What can hang from each mark
Q556: Q701 Q795 Q806
Q939: Q476 Q806
Q204: Q294 Q445 Q795 Q806 Q857
Q795: Q445 Q476 Q556 Q701 Q806
Q806: Q204 Q445
Q294: Q701 Q795
Q445: Q204 Q701
Q857: Q204 Q445 Q556 Q806
Q701: Q939
Q476: Q294 Q701

Each row was made from one small tree. Brackets hold a mark, then the marks that hang from it, in the order of their numbers. Every link used is in the known rows. Write each row's tree.
Each row is shifted at random along 3 fixed directions that mean nothing.
Known rows
(Q795 Q445 Q556 Q701 Q806): [ 0.10 -2.43 -0.12 -2.38  2.77  1.50 -0.61 -0.15  1.40 -0.15 -0.65 -0.35
 -0.12  2.14  2.43  1.52 -1.42  0.92 -2.74 -1.10 -2.49 -0.83 -1.26 -0.92
 -0.57  1.30  1.77  1.13 -0.58 -1.30 -1.45  0.12  2.20  2.39 -2.28 -1.12
 -0.75 -0.80 -1.63  1.43  0.46  0.84]
(Q795 (Q445 Q701) (Q476 Q294) (Q556 (Q806 Q204))): [ 1.04 -2.61  0.09 -2.90  1.54  2.13 -1.05  1.14  0.07  0.29 -1.28 -2.04
  0.67  2.03  1.04  1.34 -1.34  2.05 -4.51 -1.72 -1.93 -1.51 -1.11 -1.90
 -0.58  0.93  2.04 -0.41 -0.35 -0.75 -3.31 -0.96  3.11  1.60 -1.28 -1.94
 -2.54 -0.57 -1.72  1.12  0.13  0.18]
(Q857 (Q556 Q701 Q795) (Q806 Q445)): [ 0.71 -0.05  0.64 -0.14 -4.69 -5.75  1.24  1.08  1.54  1.99 -0.57 -0.42
 -4.90 -6.44 -1.26 -4.18  2.80  1.51  7.47  2.04 -1.08  2.21 -2.13 -0.57
  4.90 -6.79 -2.27 -1.77  3.00  2.80  0.99  2.52 -3.47 -6.03  1.65  1.76
 -1.19  5.36  3.63  0.43  2.46 -0.71]
(Q795 Q445 (Q701 (Q939 Q476))): [ 0.95 -1.62 -0.02 -1.09  0.31 -0.93  0.42  0.94  1.13  0.56  0.46 -0.49
 -0.99 -2.92  0.13  0.13  1.13  0.67  0.82  0.82 -0.34  1.24 -1.57  0.23
  1.38 -1.47 -0.99 -0.17  1.13  0.73 -0.75  1.33 -0.69 -2.72 -0.76  0.91
  0.90  1.61  0.44  1.02 -0.23  0.60]
(Q939 (Q476 Q294 Q701) (Q806 (Q204 Q445 Q795))): [ 0.94  1.58 -1.83  1.16 -0.40  0.69  0.54  0.72 -0.36 -0.66  0.57 -0.98
  3.25 -2.19 -0.51  0.71 -1.20 -1.56 -0.58  1.10  2.23  0.51 -0.74  1.94
  0.02  1.75 -1.71 -1.54 -1.14  1.07  0.53 -2.84 -0.25 -0.46  4.95 -0.53
  2.01 -0.79  2.11 -1.36 -2.14 -1.42]
(Q556 Q701 (Q795 Q445 Q806)): [-1.14 -1.47  1.30 -4.13  0.22 -2.40  1.21 -1.53  1.30 -0.33 -0.18  2.14
 -1.22 -1.29  1.24 -1.60  1.78 -0.43  1.58  0.52 -2.71 -0.96 -0.19  0.03
 -0.66 -2.09  0.00  1.75  1.54 -0.62  1.59  1.80 -1.25 -0.55 -3.76  0.10
  0.56  0.35  0.56  1.55  1.67 -0.67]
(Q294 (Q701 (Q939 Q476)) (Q795 Q445)): [ 0.69 -0.50 -0.55  0.93  1.79  3.55 -1.75 -0.42 -0.47 -0.20 -0.16 -3.01
  1.64  2.26 -0.70  1.31 -0.48  0.63 -3.26 -2.62  1.65 -2.57  0.35 -0.42
 -0.82  2.79  1.17 -3.61 -1.42  0.59 -2.68 -1.36 -0.39  2.22  1.58 -0.39
 -1.51 -1.76 -0.77  0.32 -2.22  0.91]
(Q806 (Q445 (Q701 Q939))): [ 0.49 -0.04 -0.75  1.17 -0.89 -0.72  0.36  0.02  0.68  0.49  0.10  0.75
 -1.95 -2.10 -2.14  0.03  1.30  1.67  1.14 -0.53 -0.18  2.04 -0.27 -0.36
  1.59 -1.36 -0.52  1.07  0.96  0.71  0.24  1.50 -0.13 -1.63 -0.87  1.74
  0.07  0.79 -0.27 -0.74  0.54  1.40]
(Q476 (Q294 (Q795 (Q445 Q204))) (Q701 (Q939 Q806))): [ 1.56 -0.57  0.02 -2.61  0.20  1.54  0.18  2.63 -0.86  0.15  0.76 -1.47
  0.38 -0.02 -0.89  0.47  0.92  0.02 -2.14 -0.16  1.17 -1.22 -0.49 -0.31
  0.13 -0.46 -0.40 -0.88  0.00  0.27 -1.75 -0.87  0.48 -0.10 -1.71  0.02
 -1.23  0.35 -0.46 -0.42 -0.98 -1.80]
(Q857 (Q204 Q795) Q445 Q556 Q806): [-0.58  1.69  2.20 -1.64 -3.28 -2.29  1.26  0.00  0.69  1.54 -1.52  1.94
 -2.51  3.53  2.08 -3.61  2.83 -0.24  4.56  1.65  0.39  0.76  0.62 -1.41
  2.12 -1.92 -0.24 -0.26  1.49 -1.63  0.67  1.24 -2.46 -1.02 -2.03  0.09
 -2.70  1.91  0.51 -0.26  2.65 -0.86]
(Q806 (Q204 Q294 (Q795 Q445 Q701) Q857)): [-1.14  1.79 -1.18  2.15  0.43 -0.17 -0.81 -0.50  0.17  0.76 -0.27 -1.39
  1.26  1.11  0.08  0.20 -2.84 -0.12 -1.19 -0.16 -0.14 -0.27 -0.14 -0.06
  0.20  2.56  0.80 -0.31 -0.57  0.00 -0.60 -0.57  3.58  1.83  3.50 -1.64
 -0.27 -0.78  0.75 -0.17 -0.67  0.16]
(Q445 (Q701 (Q939 Q476))): [ 0.67  0.69 -0.85 -0.26  0.73 -0.21  0.29 -0.58  0.05 -0.99  0.74  0.68
 -0.35 -2.14 -1.25  1.11  1.03 -0.37  1.23  0.61  0.08  1.48 -0.65  1.29
  0.35 -0.24 -1.22  0.33 -0.25  0.89  1.17  0.54 -1.46 -1.80 -0.16  2.08
  2.47 -0.11 -0.10 -0.12 -0.93  1.00]
(Q806 (Q204 (Q445 Q701))): [ 1.56 -0.50 -0.15 -1.02 -3.30  0.83 -0.56  1.49  1.40  1.10 -1.63 -1.95
 -1.46  1.83 -0.65 -2.09  1.34  4.75 -2.26 -3.21  0.60  0.77 -0.06 -4.41
  3.28  0.34  2.43 -2.58  1.89 -0.67 -5.84 -0.08  1.86 -1.11 -2.12 -1.92
 -5.07  1.92 -0.21 -0.10  0.82  1.07]
(Q476 (Q294 Q701 (Q795 (Q806 Q204)))): [-0.89  1.00  0.47 -0.55  0.60 -2.84  2.41  0.93  1.13 -1.12  1.49  5.43
 -2.42 -2.12  1.09  0.13  3.27 -2.33  2.14  2.36  1.69  0.49  2.27  2.48
 -2.14 -1.69 -2.39  2.69  0.41 -1.29  5.08  0.58 -2.12 -1.67 -2.95  0.73
  4.22  0.45 -0.38 -0.76  1.28  0.62]
(Q294 (Q701 Q939) Q795): [ 0.31  1.63 -1.86  4.69  0.78 -0.53 -1.28 -0.99  0.78 -0.78  1.63 -1.28
 -0.67 -3.27 -2.57  1.47 -0.53 -1.41  1.49  0.10  1.35  0.36  0.00  2.18
  0.15 -0.14 -1.15 -0.53 -1.03  2.71  1.77 -0.64 -2.59 -0.50  4.89  2.13
  2.62 -0.32  0.88 -0.73 -1.47  2.15]
(Q795 (Q445 Q204) Q476 Q556 Q806): [ 2.14 -1.78  0.85 -2.31 -1.69  0.21 -1.31  2.76  1.30  2.36 -0.64 -3.08
 -1.78 -0.91  0.45  0.45 -1.18  3.21 -2.31 -0.25 -1.84  0.55 -2.43 -2.65
  2.47 -2.28  0.79 -1.05  0.21 -0.07 -4.17  0.44  2.97 -1.55 -1.51 -0.49
 -3.20  2.96 -0.17  3.28  1.19  0.75]
(Q857 (Q556 (Q701 Q939)) (Q806 (Q204 Q294 Q445 Q795))): [-1.82  0.57  2.19  1.15 -4.39 -4.43  2.13  0.72  0.37  0.80 -0.20  2.75
 -2.37 -0.73  0.29 -4.61  2.85  0.63  6.20  2.21  2.09  2.85  1.44 -0.25
  1.90 -3.32 -1.08  1.51  3.41 -0.36  2.03  1.97 -1.98 -3.57 -1.02 -0.31
 -0.81  3.29  1.12 -1.95  2.48 -1.17]
(Q204 (Q795 Q445 Q476 Q701)): [ 0.30 -2.45  1.10 -2.30 -0.86  0.59 -0.21  1.67  0.45  2.53 -1.18 -1.28
  0.64  2.66  1.25 -1.11 -0.20  2.42 -2.95 -2.06 -1.07 -0.46 -0.52 -3.38
  1.57  0.19  2.14 -0.63  1.66 -1.71 -4.57  0.27  2.72  0.08 -2.71 -2.24
 -3.93  1.01 -0.66  1.00  0.78  0.15]
(Q294 (Q701 (Q939 Q806)) (Q795 (Q445 Q204) Q476)): [ 0.73 -0.77  1.24  1.54  0.07  0.17  0.05  1.24 -0.78  0.23  0.89  0.56
  0.27 -1.05 -1.30  1.35  1.35 -0.99 -1.02  1.18  1.53 -0.34  0.61  1.05
 -0.95 -0.85 -1.25  0.36 -0.93  0.14  1.23  0.32 -1.05 -0.83 -1.90  1.43
  1.32  0.09 -0.76  0.72 -0.15  0.07]
(Q556 (Q701 Q939) (Q806 (Q445 (Q204 Q294 Q795 Q857)))): [-0.76  2.60 -1.12  5.25 -3.58 -3.51 -0.50 -0.99 -1.11  0.65  1.28 -2.06
 -1.23 -6.29 -4.05 -1.26 -2.49 -0.39  4.38  2.50  0.34  1.52 -0.81  1.64
  1.82 -2.69 -2.09 -0.57  0.32  4.00  2.34  0.73  0.51 -2.54  6.72  1.75
  1.69  1.73  3.50 -0.41 -0.07 -0.56]
(Q294 (Q795 Q445 Q476 (Q556 Q806) (Q701 Q939))): [-0.42 -3.58  1.38  1.13  2.03 -0.49 -0.31  0.02  0.40  0.02  0.54  0.44
 -0.37 -0.60  0.66  1.04 -0.48 -0.51 -0.65  0.46 -1.36 -0.31 -0.31  0.59
 -1.31 -1.51  0.27  2.32  0.51  0.01  0.54  1.13 -0.24 -0.11 -1.36 -0.02
  1.07  0.24 -1.33  1.09  0.79  0.66]
(Q795 (Q556 (Q806 Q204)) Q701): [ 0.97 -2.64  0.13 -0.34 -1.22 -2.21  0.64  1.13  2.25 -0.16 -0.48  1.14
 -2.90 -2.96  1.27 -1.34  1.51  1.68  1.56  0.26 -0.64  1.82 -0.73 -1.33
  1.25 -2.44  0.39  0.43  1.93 -0.12 -0.75  1.16 -0.78 -3.10 -2.23 -0.71
  0.04  2.83  0.11  0.31  1.74  1.08]
(Q204 Q294 (Q795 Q556) (Q857 Q445)): [-1.71  2.32  0.92  0.05 -2.03 -2.23  0.93  0.36 -0.87  0.89 -0.11  1.72
 -0.02  1.98  0.84 -3.07  0.01 -0.08  2.88  0.24 -0.18  0.60  1.47 -0.83
  1.37 -0.49  0.31  0.35  2.17 -1.25  0.08  1.24  0.20 -0.47 -0.53 -1.38
 -0.58  1.45  0.64 -0.21  0.92 -0.76]
(Q556 (Q701 Q939) (Q795 (Q445 Q204) (Q476 Q294)) Q806): [-0.80 -1.61  2.54 -3.42 -1.23 -4.82  2.23  0.58 -0.14  0.19  1.16  2.49
 -2.08 -5.29 -0.66 -1.77  2.79 -1.74  3.54  3.60 -2.05  0.46 -0.45  1.42
 -0.92 -5.74 -2.41  3.47  2.79  0.50  3.33  2.81 -1.85 -4.31 -3.71  1.54
  2.23  2.33  0.78  1.50  2.12 -2.08]
(Q204 Q445 (Q795 Q476) Q806): [-1.39  0.19  2.54  0.53 -3.55 -1.18  1.45  0.71 -0.47  1.07 -0.14  2.66
  1.25  2.87  1.17 -2.93  1.41  1.30  0.66 -0.97  0.86  1.65  2.62 -2.24
  0.98 -0.56  1.09  1.81  2.13 -2.68 -1.26  0.35 -0.03 -0.73 -3.19 -1.71
 -1.94  0.99  0.11 -0.31  2.29 -0.37]
(Q857 (Q445 (Q204 Q795))): [-0.18  2.44  0.83 -0.16 -2.73 -4.24  2.10  0.67  0.83  1.21  0.18  3.71
 -2.24 -2.03 -0.89 -1.90  2.83 -1.37  4.87  2.77 -0.22  2.50  0.26  0.64
  1.74 -3.18 -2.14  2.82  1.75 -0.74  2.82  2.39 -1.49 -3.43 -2.53  1.90
  1.79  2.33  0.95  0.63  1.94 -0.53]
(Q939 (Q476 Q294 Q701) (Q806 Q204)): [ 2.27 -0.27 -1.64 -3.60  0.34  2.91  0.14  1.44  0.07 -1.06 -0.42 -1.48
  2.02 -0.26  1.17  0.66  0.60  0.51 -3.04 -0.98  1.99 -0.77 -0.59 -0.41
 -0.33  2.18 -0.05 -3.31 -0.87 -0.10 -2.32 -2.78 -0.41 -0.01  0.31 -1.30
 -0.47 -0.67  0.47 -1.03 -2.26 -0.79]
(Q701 (Q939 (Q476 (Q294 Q795)) (Q806 Q204))): [ 1.79 -1.56  0.24 -1.03 -1.71  1.45  0.25  2.11 -0.66 -0.12  0.24 -0.45
 -0.11 -1.68 -0.03 -0.97  2.33  1.36 -1.18 -0.85  3.16 -0.29  1.12 -0.87
  0.08 -0.54 -0.58 -3.52  0.74  0.14 -2.21 -1.04 -2.12 -2.72 -1.29 -0.61
 -0.96  1.41  0.66 -0.83 -1.19 -0.38]
(Q476 (Q294 (Q795 Q556 (Q701 Q939)))): [ 0.50 -1.94  0.33 -0.39 -0.30 -1.68  0.72  2.93  0.46  0.57  1.13  0.21
 -2.82 -2.22  0.00 -1.16  1.30  0.81  1.31 -0.15  0.13  1.06 -0.24 -0.67
  1.35 -3.00 -0.35  0.19  2.71  0.19 -1.22  1.01 -0.56 -3.09 -1.71 -0.48
 -0.37  3.07 -0.46 -0.73  0.44  0.37]
(Q445 (Q204 (Q795 Q556) Q806) (Q701 (Q939 Q476))): [ 1.93  0.28 -1.01  3.38 -1.40  3.26 -2.51  1.61 -2.09  0.41 -0.27 -5.72
  1.60  0.74 -3.16  1.44 -3.58  2.73 -2.33 -2.22  0.39  0.28 -1.96 -1.95
  2.42  1.46  1.67 -4.18 -1.96  1.57 -4.88 -2.00  3.58  0.68  3.92 -0.20
 -3.43  0.34 -0.28 -0.19 -1.55 -0.49]
(Q556 (Q701 Q939) (Q795 (Q806 Q204 Q445))): [ 0.69 -1.62 -1.60  2.77 -0.87  2.03 -2.52 -2.17  1.57  0.22 -1.13 -4.41
 -0.57 -2.35 -2.46  0.46 -2.20  2.80 -2.52 -2.54 -0.49 -1.12 -1.19 -1.28
 -0.01  0.52  1.51 -2.65 -0.59  2.15 -2.44 -0.80  1.28  1.48  4.07 -0.23
 -2.96 -0.71  0.89 -0.29 -0.69  0.99]
(Q939 Q476 (Q806 (Q445 Q701))): [-0.04 -0.09 -0.18 -1.73  1.51  1.17  1.94 -1.39 -1.15 -1.62 -0.60  4.47
  1.43  0.73  0.72  1.25  2.28 -1.21 -0.21  0.41  0.46  0.43  1.15  1.49
 -1.90  1.83 -1.20  1.06 -1.49 -1.51  3.26  0.36 -1.48  0.47 -4.06  1.30
  3.08 -2.39 -0.90 -0.46 -0.40 -0.14]
(Q445 (Q204 (Q795 (Q701 (Q939 (Q476 Q294)))) Q806)): [ 0.26  0.42  0.42  0.32 -1.20  0.14  0.91  2.34 -1.85  0.12  0.99 -0.16
  0.66 -0.57 -0.71  0.04 -0.01 -0.14  0.23  0.82  1.40  1.05  0.09 -0.03
  0.37 -0.35 -0.73 -0.35  0.08 -0.44 -0.57 -0.54  1.54 -1.42 -0.37  0.00
 -0.03  0.77 -0.09 -1.01 -0.24 -1.77]
(Q701 (Q939 (Q476 Q294))): [ 0.17  0.58 -0.19 -2.59  0.57  0.04  1.13  0.14 -0.10 -0.79  0.90  1.71
 -0.01 -1.23  0.72 -0.13  1.90 -0.79  1.01  0.46  0.89  0.89  0.72  0.96
 -0.91 -0.27 -1.27  0.61  0.83 -0.45  0.90  0.13 -2.32 -1.79 -1.44  0.80
  1.86  0.02  0.02 -0.40 -0.89  0.23]
(Q204 Q795 (Q857 Q806)): [-0.41  3.73 -0.76  2.24 -0.47  1.27 -1.36 -2.04 -0.42  0.26 -0.23 -1.48
  1.65  2.96  0.14 -0.24 -2.20 -0.44 -0.14 -1.25 -0.18 -0.96  0.77 -0.75
  0.31  2.56  1.26 -1.21 -1.39 -0.05 -1.08 -1.49 -0.12  2.71  3.33 -0.24
 -1.16 -1.75  1.21 -0.23 -0.76  0.28]
(Q294 Q701 (Q795 Q445 Q556)): [ 0.62  0.72 -1.27  3.56  0.79 -3.13 -0.41  0.87  1.61  0.42  1.36 -0.84
 -1.95 -5.10 -1.47  0.94 -0.54 -1.41  3.27  1.61 -0.66  0.96 -1.74  2.39
  1.82 -2.45 -2.04 -0.09 -0.28  2.72  2.19  0.56 -1.79 -2.20  4.36  1.74
  3.09  1.99  1.59  1.30 -0.19  1.72]

Which tree is each row?
[-0.22 -0.94 -0.32  0.22  0.14 -0.81 -0.19 -0.82  0.85 -0.33  0.38 -0.24
 -0.73 -1.85 -0.76 -0.49  0.58  0.08  0.73 -0.61 -0.89  0.51 -0.45 -0.33
  0.22 -0.95  0.40  0.51  1.28  0.61 -0.31  0.94 -1.05 -1.11 -0.15  0.60
  0.09  0.47  0.07 -0.37  0.10  0.38] -> (Q556 (Q795 (Q701 Q939)))
[ 0.24 -1.85 -0.25  0.70  2.27  0.81 -0.71  0.37 -0.13 -0.75  0.23 -0.75
 -0.56 -0.23 -0.92  1.50 -0.70  0.20 -1.51 -0.55 -0.81 -1.18 -0.37  0.52
 -1.27 -0.14  0.50  0.75 -0.39  0.65 -0.11 -0.18  1.01  0.94  0.25 -0.14
  0.10 -0.61 -1.39 -0.12 -0.14  0.06] -> (Q476 (Q294 (Q795 (Q445 (Q701 Q939)) (Q556 (Q806 Q204)))))
[ 0.69 -1.25 -1.42  1.26  1.16  1.38 -1.53  0.26 -1.43 -0.47  1.08 -3.48
  2.15 -2.80 -0.78  2.07 -2.20 -0.86 -1.24  0.73  1.13 -0.98 -1.33  1.93
  0.26  0.91 -1.00 -3.03 -1.87  3.00 -0.21 -1.22 -0.17 -0.18  4.86  0.81
  1.73 -0.53  1.44  0.48 -2.59 -0.22] -> (Q204 (Q294 (Q795 Q445 (Q701 (Q939 Q476 Q806)))))
[-0.01 -1.54  1.02 -2.68 -0.22 -1.72  1.60  2.02  0.59  0.56  1.05  2.14
 -1.52 -1.62  1.03 -0.63  2.24  0.17  0.41  0.93 -0.06  1.75  0.36 -0.28
  0.07 -2.43 -0.83  2.59  2.68 -1.15  0.13  1.31 -0.59 -2.99 -3.89  0.03
  0.81  1.80 -0.89 -0.49  0.85  0.49] -> (Q795 (Q476 Q294) (Q701 Q939))
[ 0.04  1.66 -2.23  2.30  0.44 -1.34 -1.93  0.13  0.39  0.14  1.79 -3.44
 -0.15 -4.33 -1.43  2.19 -3.03 -1.15  0.74  1.52  0.11 -0.87 -1.51  2.60
  1.32 -0.70 -1.54 -1.88 -2.19  3.97  1.69 -1.18  0.30  0.07  7.76  1.59
  2.53  0.26  2.42  1.38 -1.11  1.32] -> (Q204 (Q294 Q701 (Q795 Q445 Q806)))
[-2.10  2.62  0.05 -1.08  0.31 -0.42 -0.77 -3.34 -1.61 -1.31 -0.80 -0.46
  1.38  2.78  0.61 -1.73 -1.14 -1.60  2.07  0.16 -1.01 -2.18  0.73  0.59
 -0.68  1.23  0.68 -1.05 -0.56  0.86  1.48 -0.17 -1.42  2.20  3.41 -0.42
 -0.07 -1.54  1.22  0.03 -0.05 -1.69] -> (Q204 Q294 (Q857 Q445 (Q556 Q795 Q806)))
[ 1.08 -0.44 -0.22 -0.95 -1.37 -2.23  1.60  1.11  1.04 -0.74  1.58  1.95
 -0.98 -4.77 -0.45 -1.01  2.81 -0.42  3.22  1.67  1.01  2.55 -0.36  1.06
  1.44 -2.92 -1.98  1.42  1.77  1.02  1.70  0.81 -3.77 -3.90 -1.49  1.81
  2.65  2.05  1.17 -1.17  0.22  0.02] -> (Q476 (Q701 (Q939 Q806)))
[ 0.32  2.80  1.11 -1.19 -2.25 -1.70  0.36  0.05  0.52  1.00 -0.98  0.17
 -2.23  2.20  1.12 -2.96  1.97  0.84  3.75  0.67 -0.23  0.33  0.07 -1.35
  3.03 -1.55 -0.18 -1.19  1.24 -0.24 -0.73  1.13 -2.49 -1.14 -0.51  0.31
 -2.01  2.03  1.22  0.30  1.39 -0.52] -> (Q204 (Q857 Q445 Q556 Q806))
[-1.36 -0.02 -0.32  4.65 -1.63  2.21 -1.86 -0.58 -1.30  1.07 -0.18 -3.29
  2.10  2.24 -0.57  1.00 -4.10  0.92 -2.64 -0.87  1.34  0.37  0.54 -0.86
 -0.18  2.34  1.46 -1.07 -1.48  0.30 -1.35 -1.69  3.86  3.11  5.06 -1.23
 -2.73 -1.56 -0.19 -1.52 -0.19  0.62] -> (Q857 (Q204 Q294 (Q795 Q476 (Q701 Q939)) (Q806 Q445)))
[ 0.21  2.43 -0.56  1.64 -2.42  0.58 -1.08  1.11 -1.83  2.09 -0.67 -2.27
  0.83  0.97 -1.96  1.38 -2.54  0.88 -1.22  0.47  0.16  0.49 -0.62 -0.81
  1.58  0.26 -0.03 -0.95 -1.89  0.68 -0.68 -0.58  4.11  1.00  2.81  0.85
 -2.02 -0.25  0.14  0.28  0.20 -0.41] -> (Q857 (Q806 (Q445 (Q204 Q294 (Q795 Q476)) Q701)))
[-1.20 -0.98  1.32  0.43  2.24 -2.56  0.96 -1.32  0.77 -0.60  0.77  3.86
 -0.35 -1.56  1.42  0.95  0.56 -2.98  2.19  2.32 -1.82  0.44  0.52  2.70
 -2.23 -1.94 -1.48  4.46 -0.21 -0.47  4.61  1.43 -2.33 -0.55 -1.47  1.17
  4.36 -0.27 -0.30  1.91  1.35  0.81] -> (Q294 (Q795 Q445 Q476 (Q556 Q806)))
[-0.92  1.23  0.61  1.26 -1.97 -6.74  1.87  0.73  1.50  0.05  1.48  3.30
 -3.16 -6.92  0.59 -2.01  1.17 -1.16  6.71  4.56 -0.88  3.22 -0.28  2.38
  1.48 -4.85 -3.08  2.85  2.10  1.37  4.64  2.78 -1.88 -5.20  1.01  1.15
  4.68  3.95  2.70  1.43  2.29  0.35] -> (Q795 Q445 (Q556 (Q806 (Q204 Q294 Q857))))
[ 0.35  1.19 -0.82 -2.09  1.67 -1.27  2.34 -0.91  0.41 -2.38  1.21  4.27
  1.36 -3.16  1.28  1.08  2.29 -3.71  2.75  2.97  0.82  1.59 -0.05  3.73
 -1.48  0.02 -3.05  2.08 -0.95 -0.05  5.15 -0.19 -4.12 -1.69 -1.19  2.06
  6.24 -0.99  0.90 -0.47 -0.99 -0.37] -> (Q939 (Q476 Q701) Q806)
[-0.41 -0.65  1.66  3.26 -3.20 -1.19  0.74  0.58 -0.62  1.57 -0.40  1.51
 -1.03 -0.51 -1.93 -1.85  0.94  2.61  0.03 -0.39  0.87  1.28  1.52 -1.85
  0.72 -1.66  0.20  0.58  1.91 -0.77 -0.78  1.47  1.52 -1.92 -1.90 -0.54
 -1.59  1.39 -0.15 -0.98  1.88  0.08] -> (Q556 (Q806 (Q204 (Q795 Q476) Q857) (Q445 (Q701 Q939))))
[-1.01  2.71  1.00 -1.03 -0.99 -2.07  0.52  0.79 -1.23  0.59  0.65  0.75
 -1.01  1.45  0.25 -1.11  0.65 -0.34  1.82  1.05 -0.37 -0.82  0.97 -0.07
  1.48 -1.08 -0.41 -0.26  0.34  0.06  0.72  1.14  0.49 -0.10 -0.96  0.33
 -0.10  0.80  0.66  0.71  0.95 -0.72] -> (Q204 (Q294 (Q795 (Q445 Q701))) (Q857 Q806))
[ 1.69 -2.85 -1.10  3.71 -0.69  0.36 -0.39  2.66  0.36  0.72  0.25 -1.68
 -1.67 -4.13 -1.49  0.53 -0.35  1.70 -0.86 -0.38  1.48  0.95 -0.81 -0.11
  1.06 -1.56 -0.77 -1.78  0.52  1.56 -1.21 -0.34  0.47 -2.06  1.99 -0.32
 -0.59  2.04  0.35 -1.37 -0.53  0.45] -> (Q476 (Q294 (Q795 Q556 (Q701 (Q939 (Q806 Q204 Q445))))))
[-0.17  2.42 -0.11 -1.29  2.79 -0.25  0.50  1.25 -0.10 -0.43  1.31  0.51
 -0.54  0.78  0.41  1.86 -1.58 -2.34 -0.85  1.82 -1.14 -1.24 -0.78  1.98
 -1.44  0.09 -1.24  1.95 -1.39 -0.65  1.89 -0.45  2.52  1.85 -0.23 -0.22
  1.96 -0.50 -0.72  0.87 -0.25 -1.28] -> (Q476 (Q294 (Q795 (Q445 (Q204 Q857)) Q556 Q806)) Q701)
[-0.01 -2.02  0.59 -2.26  0.42  2.66 -1.16  0.21  0.30  1.20 -1.37 -1.52
  1.13  4.51  1.89 -0.43 -1.78  2.61 -3.42 -3.22 -1.59 -1.64 -0.16 -3.19
  0.25  1.80  3.19 -0.97  0.05 -1.92 -4.33 -0.68  2.70  2.88 -1.93 -2.43
 -4.23 -0.50 -1.14  1.18  0.52  0.13] -> (Q204 (Q795 Q445 Q556 Q806))
[-0.42  2.75 -0.46  1.28 -0.90  0.65 -0.97 -2.30  0.71  0.16 -0.54 -0.63
  0.37  2.49  1.07  0.07 -1.23 -1.40  0.70  0.19  0.03 -0.19  0.41 -0.19
 -0.30  1.75  0.67 -0.49 -1.64 -0.35  0.53 -1.33 -0.92  2.29  2.59  0.44
 -0.94 -1.62  0.76 -0.13  0.12  0.86] -> (Q857 (Q204 Q795) Q806)
[-0.14 -2.93  0.59  0.54  1.69  3.69  0.15 -1.71 -1.34 -1.53 -1.16  1.19
  1.60  2.60  0.55  0.11  0.83  0.23 -2.16 -2.45  1.36 -1.70  1.74 -0.15
 -2.96  2.51  1.03 -1.54 -0.68 -1.28 -0.18 -0.45 -1.69  2.29 -3.20 -1.03
 -0.56 -2.32 -1.64 -1.09 -1.48 -0.15] -> (Q294 (Q795 (Q556 (Q701 (Q939 Q476 (Q806 Q445))))))
[-1.02 -0.98  0.85 -2.36  0.69 -2.05  0.88 -1.80  0.30 -0.90 -1.05  1.87
 -0.94  0.61  1.12 -1.70  1.80 -1.34  3.03  1.00 -1.83 -0.75 -0.46  0.39
 -0.05 -1.44  0.00  1.01  0.98  0.03  2.03  1.45 -2.50 -0.43 -1.17  0.37
  0.60  0.14  0.14  0.14  1.56 -1.44] -> (Q857 Q445 (Q556 (Q795 Q701) Q806))
[-0.27 -0.80  1.20 -1.53 -0.43 -0.67  1.52  1.52  0.23  0.61 -0.90  2.96
 -1.27  2.70  1.27 -1.27  1.41  0.49  0.18 -0.51 -0.51  1.24  0.49 -2.03
  0.03 -0.13  1.17  1.85  1.50 -3.16 -0.86  1.29  1.83 -0.54 -6.06 -1.33
 -1.33  1.19 -2.09 -0.15  1.51 -0.39] -> (Q445 (Q204 (Q795 Q556 Q701)))
[-0.46  0.38  0.30 -3.28  2.55 -1.29  2.18  0.29 -0.52 -0.94  1.22  3.45
 -0.12 -1.43  0.20  1.19  2.26 -2.08  1.56  2.22 -0.74  0.88 -0.11  2.65
 -1.30 -0.81 -2.35  3.12  0.42 -0.62  3.49  1.45 -1.02 -1.51 -3.10  1.91
  3.96 -0.62 -0.90  0.18 -0.24 -0.48] -> (Q795 (Q445 (Q701 (Q939 (Q476 Q294)))))
